Below is a small trained network, with its code and all its weights. Each question gives an input and a target symbol and asks what happens when units are switched off, that is, made to give their printed mean instead of their output.

import numpy as np


def w(rows, s, z=0):
    codes = np.array(rows[::2]) - 128.0
    scale = np.full(codes.shape[1], s)
    scale[-1] = z or s
    return codes * scale


def f(y):
    return np.maximum(y, 0)


def softmax(a):
    e = np.exp(a - a.max(-1, keepdims=True))
    return e / e.sum(-1, keepdims=True)


def log_softmax(a):
    a = a - a.max(-1, keepdims=True)
    return a - np.log(np.exp(a).sum(-1, keepdims=True))


def net(x, mask):
    ids = ['δεηθπτψ'.index(c) for c in x.split()]
    T = len(ids)
    res = E[ids] + P[:T]
    r = res
    for j in range(2):
        rows = slice(4 * j, 4 * j + 4)
        q, k, v = (r @ M[0][rows].T for M in (Q, K, V))
        z = softmax(np.where(np.tri(T) > 0, q @ k.T / 4**0.5, -1e9)) @ v
        o = O[0][rows]
        res = res + np.where(mask[j], z, o[:, -1]) @ o[:, :-1]
    y = f(res @ A[0][:, :-1].T + A[0][:, -1])
    res = res + np.where(mask[2:18], y, B[0][:, -1]) @ B[0][:, :-1]
    return log_softmax(res[-1] @ U[:, :-1].T + U[:, -1])


Q, K, V, O, A, B = {}, {}, {}, {}, {}, {}
E = w([
[86,149,235,73,137,68,178,102,205,13,153],'δ',
[242,96,187,228,159,125,173,85,176,127,143],'ε',
[163,2,150,81,119,69,155,219,226,167,156],'η',
[183,221,66,86,89,180,171,58,92,68,173],'θ',
[17,67,235,182,106,216,191,95,52,63,131],'π',
[86,158,28,12,6,116,92,109,228,89,126],'τ',
[136,24,37,114,56,204,143,189,78,206,149],'ψ',
],0.0062)
P = w([
[108,166,85,122,179,105,167,107,133,166,147],'0',
[141,47,109,152,91,171,62,165,94,138,207],'1',
[103,71,154,140,69,104,26,129,144,67,144],'2',
[83,90,131,171,121,141,118,121,191,114,158],'3',
[231,148,174,9,103,162,65,171,53,114,179],'4',
[188,132,86,49,75,151,211,109,140,158,94],'5',
[181,76,160,68,45,90,95,74,100,72,126],'6',
[133,168,208,142,84,204,99,254,201,64,89],'7',
[75,99,101,171,101,207,139,130,200,136,194],'8',
[119,151,99,143,98,170,217,152,205,129,93],'9',
[201,94,126,57,49,91,191,87,113,101,76],'10',
[207,75,166,97,71,122,62,114,94,77,168],'11',
[148,66,111,137,71,122,115,68,157,108,172],'12',
[108,124,97,185,93,176,186,130,217,134,136],'13',
],0.0095)
Q[0] = w([
[104,132,92,134,119,148,252,102,190,152,96],'H1',
[89,110,97,162,140,125,127,93,158,128,182],'H1',
[155,46,121,107,90,72,117,38,85,100,163],'H1',
[91,112,97,173,137,117,115,109,161,121,179],'H1',
[135,117,134,123,109,150,150,132,143,112,152],'H2',
[139,111,134,116,100,150,152,128,145,101,156],'H2',
[111,149,118,145,163,106,101,126,103,152,97],'H2',
[99,155,115,143,182,91,93,132,95,156,105],'H2',
],0.019)
K[0] = w([
[151,122,139,135,92,89,118,125,110,97,3],'H1',
[116,132,98,120,135,96,206,104,129,158,74],'H1',
[99,145,108,178,130,168,167,144,202,120,113],'H1',
[114,136,106,108,146,107,223,97,122,163,82],'H1',
[115,143,120,121,161,103,144,116,124,147,132],'H2',
[113,143,120,125,170,106,142,123,120,147,135],'H2',
[144,117,140,130,88,151,116,140,140,110,126],'H2',
[156,106,158,134,64,172,119,141,147,83,104],'H2',
],0.021)
V[0] = w([
[84,18,167,134,159,99,121,233,148,184,134],'H1',
[94,114,200,156,176,200,174,114,7,88,156],'H1',
[166,123,41,177,130,182,117,113,79,222,122],'H1',
[172,114,168,234,158,123,147,101,200,145,89],'H1',
[88,174,222,187,235,26,148,78,165,63,108],'H2',
[78,179,113,3,98,24,127,119,201,70,147],'H2',
[243,154,112,100,226,78,167,153,86,164,175],'H2',
[123,222,109,125,128,181,140,58,76,82,120],'H2',
],0.0075)
O[0] = w([
[72,156,57,216,111,129,110,159,197,91,150,108],'H1',
[101,84,134,126,88,169,163,2,209,142,164,80],'H1',
[138,114,138,132,81,119,195,121,124,90,57,78],'H1',
[108,168,155,85,100,194,123,191,192,120,105,81],'H1',
[200,160,132,197,129,178,70,119,152,156,53,177],'H2',
[56,118,98,103,146,62,75,75,124,132,75,243],'H2',
[153,77,66,152,224,171,135,121,141,53,135,253],'H2',
[145,99,103,174,70,98,176,127,126,102,70,167],'H2',
],0.0096,0.0039)
A[0] = w([
[225,113,136,125,141,222,178,161,168,77,100,85],'N1',
[107,166,164,90,85,96,108,127,126,178,164,242],'N2',
[79,177,75,221,117,94,111,191,147,95,143,72],'N3',
[171,121,176,66,154,210,104,107,152,161,68,68],'N4',
[211,133,135,156,176,214,101,136,154,128,110,57],'N5',
[148,131,123,138,143,138,68,87,155,160,18,83],'N6',
[168,188,180,165,32,146,162,163,141,184,124,182],'N7',
[94,139,135,132,87,140,190,166,141,114,124,85],'N8',
[117,165,78,189,147,134,66,169,147,111,105,49],'N9',
[114,107,111,131,177,153,102,139,151,75,147,146],'N10',
[71,206,98,209,135,90,55,225,122,125,180,110],'N11',
[169,204,182,147,37,74,137,185,81,200,118,208],'N12',
[125,100,152,78,83,113,237,143,102,109,222,76],'N13',
[96,90,126,121,117,183,141,39,211,143,175,1],'N14',
[138,197,183,160,97,130,71,131,131,220,157,110],'N15',
[146,167,161,73,162,75,145,255,16,105,93,98],'N16',
],0.0056,0.0035)
B[0] = w([
[83,123,172,26,93,150,172,172,108,115,44,252],'N1',
[99,138,200,61,142,179,93,109,125,184,124,192],'N2',
[86,151,206,88,70,61,189,110,91,158,195,213],'N3',
[79,161,174,103,137,83,98,109,91,204,164,199],'N4',
[72,156,204,33,123,135,149,176,103,126,82,233],'N5',
[123,200,143,188,119,49,128,213,76,125,135,239],'N6',
[124,88,44,199,169,136,111,64,168,123,213,176],'N7',
[145,131,109,152,129,170,140,186,181,117,94,156],'N8',
[76,148,122,139,125,116,173,195,123,106,205,225],'N9',
[135,122,79,181,160,149,114,125,159,126,158,251],'N10',
[100,152,220,89,71,89,174,95,82,217,202,241],'N11',
[164,98,130,180,77,185,171,3,224,165,146,170],'N12',
[112,225,131,214,97,42,114,201,91,153,140,247],'N13',
[208,245,180,217,34,130,107,172,154,187,82,194],'N14',
[125,120,95,148,204,195,69,104,176,131,178,151],'N15',
[219,213,142,239,78,146,57,118,172,185,48,216],'N16',
],0.0051,0.0034)
U = w([
[149,143,158,163,72,167,144,68,198,187,145,24],'δ',
[115,102,186,34,96,64,163,51,75,187,107,155],'ε',
[111,175,157,131,100,87,171,192,108,133,203,52],'η',
[153,192,124,183,135,98,51,163,107,158,62,60],'θ',
[103,171,162,54,115,204,144,209,167,109,47,110],'π',
[133,73,27,178,141,96,183,119,144,27,94,209],'τ',
[112,113,87,123,254,167,38,100,162,116,200,252],'ψ',
],0.0045,0.0015)

Each question gives the input, a string of symbols that net reads in full, and the target symbol t.
The units are the heads (4 rows each of Q, K, V and O) and the neurons (one row each of A and B). Each row of codes is followed by its name. A weight is (code - 128) times the scale printed after its matrix; where a second scale follows, it is the last column's (O, A, B and U).
mask holds one flag per unit, heads first, then neurons. A switched-off unit (its flag False) gives its mean, the last column of its rows in O or B, instead of its output. The means were averaged over made-up inputs and are rounded, as every weight is.
A unit's drop is (log p(t) with every unit on - log p(t) with that unit switched off) / (log p(t) with every unit on - log p(t) with every unit switched off).
The circuit of an input: a set's keep is (log p(t) with only the set's units on - log p(t) with every unit switched off) / (log p(t) with every unit on - log p(t) with every unit switched off). Starting from the 12 units with the biggest drops (on a tie, the unit counted first), units are removed one at a time, each time the one whose removal leaves the highest keep (on an exact tie, the one counted first), for as long as the keep stays at least 0.8.
circuit, biggest first: the units of the circuit, biggest drop first
top k neurons: the k neurons with the biggest drops, biggest first
which heads matter: for each layer, one digit per head in row order, 1 if its drop is at least 0.15 and else 0, layers parted by /
drop of u: that unit's drop, to one decimal
input δ ψ η θ π η, target θ: which heads matter => 01
input δ ψ ε θ π ε ψ ε θ η η δ τ, target θ: circuit, biggest first => (H2)
input τ θ ε π π θ θ δ η ψ, target ε: circuit, biggest first => (H1; H2)
input ε θ ε π η ε θ δ θ, target π: which heads matter => 11
input θ ψ ψ τ η ε π, target θ: circuit, biggest first => (H1; N16)
input π ψ η θ, target δ: which heads matter => 11
input π ε π π θ π, target δ: circuit, biggest first => (H1; H2)
input θ θ θ, target ε: which heads matter => 10
input τ π ε δ ε θ θ θ, target ε: circuit, biggest first => (H2; H1)
input θ δ η τ ψ τ θ ε ψ, target θ: circuit, biggest first => (H1; N16)
input ε η ε, target π: circuit, biggest first => (H1; H2; N1)
input η ψ ε δ δ ψ η, target ψ: circuit, biggest first => (H2; H1)
input ψ η η η θ π, target η: circuit, biggest first => (H1; H2; N11)
input π η θ θ δ θ θ δ θ η θ ψ, target δ: circuit, biggest first => (H2; N12)
input δ η θ δ θ θ, target θ: circuit, biggest first => (H2)
input δ π ψ θ η θ η δ π τ, target η: circuit, biggest first => (H1; N3; N11)
input π τ θ π π θ, target δ: top 2 neurons => (N12; N7)
input π π θ π δ η π δ, target ψ: top 2 neurons => (N15; N7)
input δ π θ τ η η θ, target θ: top 2 neurons => (N6; N16)
input δ θ ε θ η δ, target θ: top neuron => (N6)
input π τ θ τ τ η δ, target δ: top 2 neurons => (N12; N16)
input π θ θ π π π π δ ε, target δ: top 2 neurons => (N14; N7)
input ε ε η π π δ θ, target π: drop of N5 => 0.3
